[ -2 -27  20  15   9   9   8   6   5   1   2  20 -25  16   5   0 -36 -24
 -23 -12 -41  24  -1  24 -17  -3  28 -21 101  -9 -55  32  23  -2  -1 -13
   2 -21]
7
[  0  -6  16 -16 -12  -4 -12  -4 -32  -2   6  12  34  29  14 -37  -4 -30
 -19 -27 -21  14  13 -10  -2 -12 -31 -17  41  -3   7  -1  21 -10  18  -7
  10  15]
5
[  2 -16  19   9  44   3  37  28  10   5  15  16 -20 -15  16 -16 -33  -9
 -24  12 -45  17 -10  13 -10  -8 -25  -6  81  -9 -46  11  23  -3  -5  -2
  -1  -3]
6
[-30  41  -5   9 -45 -10  20  15 -50  -7  -7  -7   0 -20  33 -17 -34 -28
   9  28 -14 -35  -6  29  -8   1 -25   9  46  21  -9 -25   5   0  10 -15
 -14 -11]
4
[ -9 -24  16 -16  18  -8  41  23  11  11 -27   1 -20  17  27 -13 -12 -20
 -31   6 -44  23 -10  40 -19  -9   3  -6  74   0 -37   3  32 -24   7 -19
  12  -3]
6
[ -1 -44 -17 -16   6  -7  20   1  -8   9 -23 -13 -31  -5  42   5 -22 -11
 -10  21 -15 -11 -16   8 -12   0  46  13   3   5  23 -21  26 -38  -4 -21
   4  14]
2
[ 22 -48  37  -4  36  -8  13 -22  46  -2  -1  36  -5   2   2  12   3 -20
  -4  -7 -28   5  -2  13  -3  -5  10  -3  27  -9 -36  38  18  -9  -4 -23
   3 -14]
1
[  2 -50  19 -13  21   8  11   3  42 -14   2  -7 -16  24  -8  -2 -10   7
  -7   8 -35   7   1  31 -12 -25  44  -2  64   2 -39  29  17  -7 -18 -21
  13  -2]
4
[ -4   3   7   6 -12  -6  35  17 -25  -2  -3 -31   8  15   9 -45 -21 -34
  -2  -6 -33  -8   7   1   1 -22 -14  -9 101  10  -4 -62  27 -20  32 -12
   8  -7]
3
[-18  15   8  -9 -17  -2  32   5 -18  12 -21 -14  -7  -5  22 -43 -12 -17
   5  36 -10  -9 -29 -10  -5 -28  14  -2  18  16 -18 -53   2  -7   4  -7
   1  14]
2
[ 23 -24 -14  -2 -42  -9 -12 -24  27  15 -46  16 -17   3  -7  21  10  -5
 -24 -21   2  21   0   4 -12  17  36  -4 -18  -1  40 -31  35 -49  16   1
   4  34]
3
[ 11  -3 -21   5  -8 -13  22   1 -10  21 -39  -2 -22   0   8  29   5 -32
 -17 -14 -11 -13  -5  27 -25   6  23  16 -22  -6  27 -28  42 -31  20  -5
  12  14]
7
[  7 -20 -11 -12  -9 -19  -7  -7  11  15   3   5   2 -29  22 -14 -10 -28
 -37  -4  25  23 -23  12   7  50 -12 -28  46 -10  -6 -27 -29 -22  -4   7
  -4 -24]
1
[  0 -18 -14 -10 -32 -26   6  20 -25  16 -52 -22 -38   6  18   4 -21 -11
 -20 -23 -14  10   2  13 -12  20  41 -12   8   2  30 -65  55 -56  16  -2
  12  18]
0
[  5  -9  11  -7 -22 -30 -10  -1  27   9  -9   3   4 -24   9 -24 -16 -18
 -30 -13  26  14   9  29   9  33 -11 -20  68  -7  -7 -18 -14 -33  -3   6
   9 -13]
0
[ -7 -48  19 -38  -3 -42  -6  -8   5  13 -21  -5  17 -10  43 -36  -6 -21
 -42 -19  30   9 -13  -2  -7  29  11 -43  36 -14   8  17  -7 -23   0   5
  -9   3]
7
[-20  19  -6  13 -43   0   9  20 -46  -7  -1  -8   2  17  38 -34 -46 -35
  -4   3 -15 -14  -7  22 -16 -11  -4  -3  92  13  -7 -34  11  -6  15 -14
   6 -10]
7
[ -1 -18 -16 -20  -4 -17   4  -8  26  20  18  -2   3 -52   7  -1   7 -21
 -27 -12 -16  -7   2  19   7  73 -28 -39  20 -26  -3   9  -7 -33  -5  10
   2   3]
3
[ 13  -6 -10 -13 -11 -18   6 -12 -40   6 -34 -20 -38 -18   8  16 -18 -12
 -16 -10   8  -8 -13  11 -13   9  47   1   6   6   1 -21  38 -31  -4 -16
  10  -2]
4
[  9 -33  -3  -1  -8 -22  16 -24 -15  13 -41   5 -17 -22  17  32 -14 -23
 -17  -6  10  11 -18  -3 -17  -6  58  -7 -10   6   8 -28  16 -57   3 -10
   3  10]
6
[ 10   8   9   2 -40   1  -7   3  -9   8 -14  10  38  27  13 -17  15 -25
 -17 -20 -14   3   9  -1  16 -20 -36  10  32  11  19 -30  22  13   4 -12
  26   1]
2
[ 10 -46  31   0   8  -5  -8  18  39 -10 -15  30  -6  39   3 -14 -14  -8
 -23 -24 -34  18   5  12   0 -16  41  -7 113  -1 -33  -3  34 -23 -17 -20
  15 -11]
0
[  5 -37 -23  -9 -30  -5  31  10 -38  23 -46 -42 -41  19  42   9 -24 -10
 -27 -10 -16   5 -22  25 -14 -14  84 -11  35  19  -2 -39  45 -39   4 -13
   0   1]
7
[ 13  -8 -31   6  14 -16  33  11   6  12  26  -8   2 -62  35   0 -14 -23
 -24   6   6  -6 -37  24   1  45 -20 -42  44  -2  -3 -31 -26 -34  -6  11
  -6  -6]
1
[ -9   1   1  -4 -30 -10  23  10 -25  21  -5 -11  13  24  25 -42   1 -15
  -7   2  -9 -30  10  13   9  -9   1 -13  52  11   5  -9  20  -5  18   0
 -16  12]
7
[  0 -10  20   7  53   6  31  15  42  -1  -8  24 -24  12 -16  -6 -16 -25
 -13  12 -44  17 -18  22 -17 -11   7  -6  80  -2 -43   4  34 -10  -7 -19
  25   5]
2
[ -9  -4  15  -5 -27 -14  -1   2 -14   3 -10   3  16  15  16 -22   4 -24
 -11 -20 -10   5   7   5   6  -5   1 -14  63  11   6 -28  14 -24  12 -16
   2  -6]
0
[  7 -35  33  -1  46 -11  16  28  37 -11   9  10 -22   9   7 -23 -28 -10
 -23 -17 -45  17  11  23  -9   5  -4 -14 105 -21 -31   8  31 -23  -2 -11
  17 -14]
0
[ 20 -18 -16   5 -21  -7  10 -18 -22   7 -21  12 -15  -9  27  29   4 -10
 -11 -13  -1  -4 -10   6 -19 -13  60   1  -2   3  14 -25   9 -52  -4 -17
   7   8]
6
[  2  -3 -10  -2 -21 -29 -20 -17  -3  13  20  12   7 -49   8 -16 -21 -38
 -31 -21  36  -3  -6  26  -7  73 -33 -47  42 -18   7  -6 -24 -25  -8  14
  -8  -9]
7
[ -8   8  -6  18 -28   6  10  -7 -18   6   3  29  19  -3   1  28  -5 -29
  -3  -8 -28  -9   9  15   2   8 -23  -4  14   8  -2  14  10 -13   5 -15
   5   4]
6
[  2  -7  -1   1 -25   0  -7 -12  -6   6   2  23  28  11  21 -21  -3  -5
   1   7 -11 -11   0 -17   2 -10  10   6  42  13  22   4  12 -18   2 -16
   7  16]
3
[-26  -7  -4 -14 -13 -11  14   4 -28  -8  -6   3  32  10  30 -14 -16 -45
  -1   8 -28   9 -10   7 -18 -11 -20 -18  50   4  -4 -33   6 -26  24  -6
   7   1]
6
[  5 -24  -4 -13 -15 -24  18 -11 -21   7 -46 -10  -8  -2  21  21  -5 -37
 -19 -23  -7  17  -9  11 -22  -6  31 -10   5   4  12 -49  26 -44  22 -13
   6   1]
6
[  0 -23 -11 -19 -12 -13  12  -7 -22  13 -38 -19 -28 -24  21   4  -4 -12
  -7   5  -3 -11 -15 -12 -17  -3  54  16  -4   5   5 -32  27 -30   5 -19
   0  13]
3
[  2 -14 -20   1   1  -9   6  10  -1   6  26 -17 -15 -39   8 -17 -41 -16
 -28  -1  -5  19 -22  21  -5  45  -3 -51  64 -14 -31 -43 -25 -26 -27  15
   5 -13]
2
[ 25 -33  -3  -7 -10 -27  14   3  14   5   7 -22  19 -37  36 -27  -1 -24
 -26 -18   4 -16   3  -1   1  24  11 -41  52 -24  21 -35 -23 -32   3   7
  23   3]
2
[ 11  -6  18   3  12  -3  18  18  -2   7   4  14 -14   0  14 -10 -23 -22
 -22 -12 -49  10   3  28  -5  -8   0  -9 107  -6 -64  -5  29  -8 -11 -13
  18 -25]
6
[ 17 -33  29 -13  24 -10  13  11  42  10 -25  29 -24  20  15 -14   2 -21
 -18 -13 -30  11  -3  20  -5   9  18 -15  72 -13 -32  11  32  -6  12 -15
   4  -6]
1
[-11 -22  11 -18  29   6  27  26  10   4  -2   0 -33   8  32 -21 -23 -26
 -38  -6 -49  16 -14  34  -7   3  10 -15  88 -10 -50   8  16 -30  -7 -16
   5 -10]
5
[-18   5  10  21 -36  17  33   9 -50  23  -9  -9 -14  19  -5 -16 -26 -29
  -7   6 -40   8  -8  16  -8 -23  -5 -13  40   8 -51 -28  27   3   9  -1
 -11 -11]
7
[-12   0   5  -9 -23  -7  -6  10 -11  -2 -15  20  15  17  43 -30 -17 -32
 -26  -9 -22   5  -5   1   2   2  -1  -9  72  13  16  -7  22 -26  12 -16
   7   6]
5
[ -9  -2  26 -19  12 -11   9  12  25 -13 -18   1 -15  19  13 -32 -12 -25
 -14  12 -28  10  -1  36 -17 -21  13   7 112  -3 -41  -3  22  -8   9 -18
  21 -17]
4
[ 11 -16 -35  -9 -19  -3 -11  22 -29   0  -7 -22 -22  -4  11  10 -13   1
  -3 -25  -3  -5  -2  17  -8  13  43 -12  40   9   9 -47  30 -30 -12  -8
  15  10]
0
[ -8  22  14  -2 -38 -14  -3   4 -15  -8   1  13  25  -4  25 -29 -20 -14
   7  12 -32 -30   5   0 -10  -7 -20   8  26   6   1  -9  15  16  10  -7
   0   6]
4
[  7 -32 -11 -20   3 -38   0   5  -3  15 -46   4 -12   2  31  17  13 -30
 -23 -27  -8   4  -3  17 -18  11  55  -3  32  -2  30 -45  41 -62  10 -15
   8   3]
0
[  9 -30  -4  14 -39   8  -7   2 -38  -9   6  13  18  28  30 -13 -36 -14
  -7 -10 -37  -1   6 -11   1   2   0 -17  49   3  20 -13  26 -11  -1 -15
  16  -1]
2
[ -4 -30 -16 -17 -14 -10   2  -4 -11  -3  14 -14  10 -18  17 -16 -17 -29
 -36 -22   3  18 -12  17  -3  62 -22 -67  37 -27  -1  -9 -32 -29  -3   6
   8 -11]
2
[ -6 -29  18   1  22  -5  20  27  26  11  -1 -12  -6  32  14 -30 -31 -13
 -26   3 -35  20  -1  20  -3 -28  22  -3 108   6 -30  -3  31  -5   0  -2
  14  -5]
7
[-12   3  -2 -15 -42 -31   1  -1  -1   8  -7 -20  14 -15  26 -21   7 -28
 -48 -29   5   7  -4  23  -8  35  -4 -32  27 -14  -7 -13 -25 -11   5   7
  -4 -10]
7
[ -4  -7  -3   6 -23 -26   8 -12 -26  18 -34  -2 -20 -14  38   9 -16 -22
 -15  -6  13  -6 -13   1 -15  -1  63   0   9   7  15 -21   7 -33   9  -7
 -15  -6]
7
[  4 -11  -3  -9   9 -27  21  14 -22  23 -38 -18 -38  10   4  -1 -22 -12
 -24 -22  -2  25  -3  25 -15   7   7 -13   2  -1  16 -54  47 -53  18   3
   1  21]
0
[-19  -4 -17 -21 -33 -22   5   0 -22  17   2 -31   5 -23  32 -31 -26 -23
 -37   1  19   1 -19  29  -5  44   8 -36  57   0 -22  -3 -26 -14  -8   1
   0 -14]
7
[  7  -4  -8   2   0  13  38  17 -39  -1  18 -23   3   6  28 -20  -8 -19
   3   3 -28 -15 -16   4  -2 -25  -5  -9  57  17 -12 -23  11   5  18 -23
   9   5]
1
[  1 -22  -1 -15  10 -26  13  12  21  20  12 -33  -5 -37  -3 -36 -22  -6
 -27   2  19  21 -11  22  -1  24  -7 -39  56  -2 -18 -49 -16 -32  -9  18
  -1   8]
0
[ 14 -12 -14 -12 -28  -5  -9 -18 -20   9 -23   0 -20  -1   9   7  -3 -25
 -14 -21   6  -1  -3   2  -8  16  31 -20   5  -7  23 -31  21 -39   4 -12
  28  25]
2
[  6 -18 -28   5 -11 -10  27  21  -6  12 -27 -24 -50 -25  17  -2 -35 -19
 -16  15 -15  -8 -12  18 -14  24  29  -9  33   5  26 -64  40 -40   9  -3
   7  26]
2
[ -1 -40 -12 -28 -25 -14 -11 -16  13  -4  -6 -17   0 -10   8 -25 -34  -9
 -21   6  18  10 -14   8   2  36  17 -41  25   0  -7 -18 -13 -22 -13   4
   3  11]
2
[-12   5  -3  -6 -50  -6 -10   4 -34  -4 -15   8  29  23  35 -21  -7 -35
  -7 -12  -8 -14  12  -4  10   4 -25  -9  35   2  33 -27  12  -9  20 -10
  15  11]
2
[  4  17  -7  16 -23 -20  14  13  -4   9  17  -9  -8 -59  19 -15 -43 -12
 -21  12  -4  -3 -15  37 -10  41 -28 -24  49  -4 -17 -34 -18 -16 -18  15
  -3 -22]
4
[ 19 -20 -18  -3  -8 -17  14  -4 -17  17 -35  -4 -31 -16  24  15 -11 -18
 -19 -16  -5   4 -20   4 -13  16  51 -27   7   1  18 -48  29 -43   0  -4
   2  12]
2
[  3  11 -23  -9 -23 -13  16  14  13  31   9 -16  -3 -47  14 -32  -8 -20
 -27   1   6 -15  -7  33   4  55 -16 -28  69  -9 -19 -35 -29 -19  -4   8
  -5  -8]
3
[-15 -18   2  -7  21   5   9  25  12  -3  13   0 -25  17   5 -12 -17 -14
 -24  -3 -56  18  -1  23  -5   7  17  -8  98  -8 -36  -3  27 -28  -5 -16
  19  -8]
0
[-11  -3  16   9 -27   1   3   3 -20   3 -12  22   8  19   4  -9 -14  -1
  -1   7 -20  -4   5  -6   6 -23  -9  16  10  17  -5   0  33  -6   0 -13
  -7  17]
0
[-17   9   9 -18 -20   9  -2  14 -26  -1   1   0   6  27  11 -30 -15 -19
  -4  -9 -22  -3  10  12   8  -1 -57  10  33   3  -5 -13  27   8  17 -15
   9   0]
0
[  0 -53  28  -4  28   1  27   2   9   9  -1   1 -25  20  24 -16 -22  -7
 -29  -7 -31  21  -5  13  -9 -15  35 -27  78 -10 -32  44  28 -22   1 -10
   2  -2]
7
[-12 -14  -5 -16 -29 -29   3   1 -25  25 -57  -9 -38  14  23 -10 -13 -13
 -14   0   0  -7 -13  13 -17   9  75  -1  15  16   6 -31  50 -36  -3 -12
  -8   7]
7
[ 10  -7 -20 -11 -18 -12  10   7 -46   4 -30 -28 -25  -3  27  14  -1 -15
  -3 -19  -9   1 -13  -5 -12  -4  37   2 -12   8  15 -50  34 -17  16 -15
  11   5]
1
[  4  19  -6  16 -41   2  25  12 -49   0   0   0  -3  14  31 -20 -22 -30
   2  -8 -33 -23  -4  10   6   3  -2 -16  66  11 -16 -39  14  -4  23 -18
  -5 -19]
1
[  9  -4  16  -5  18  -9   9  11  38   9 -14  29  -2  18 -11 -23  -8 -28
 -18  -3 -21  18  -4  29 -12  -2  15 -13 114  -3 -48 -18  16 -17  -1  -8
  21 -12]
6
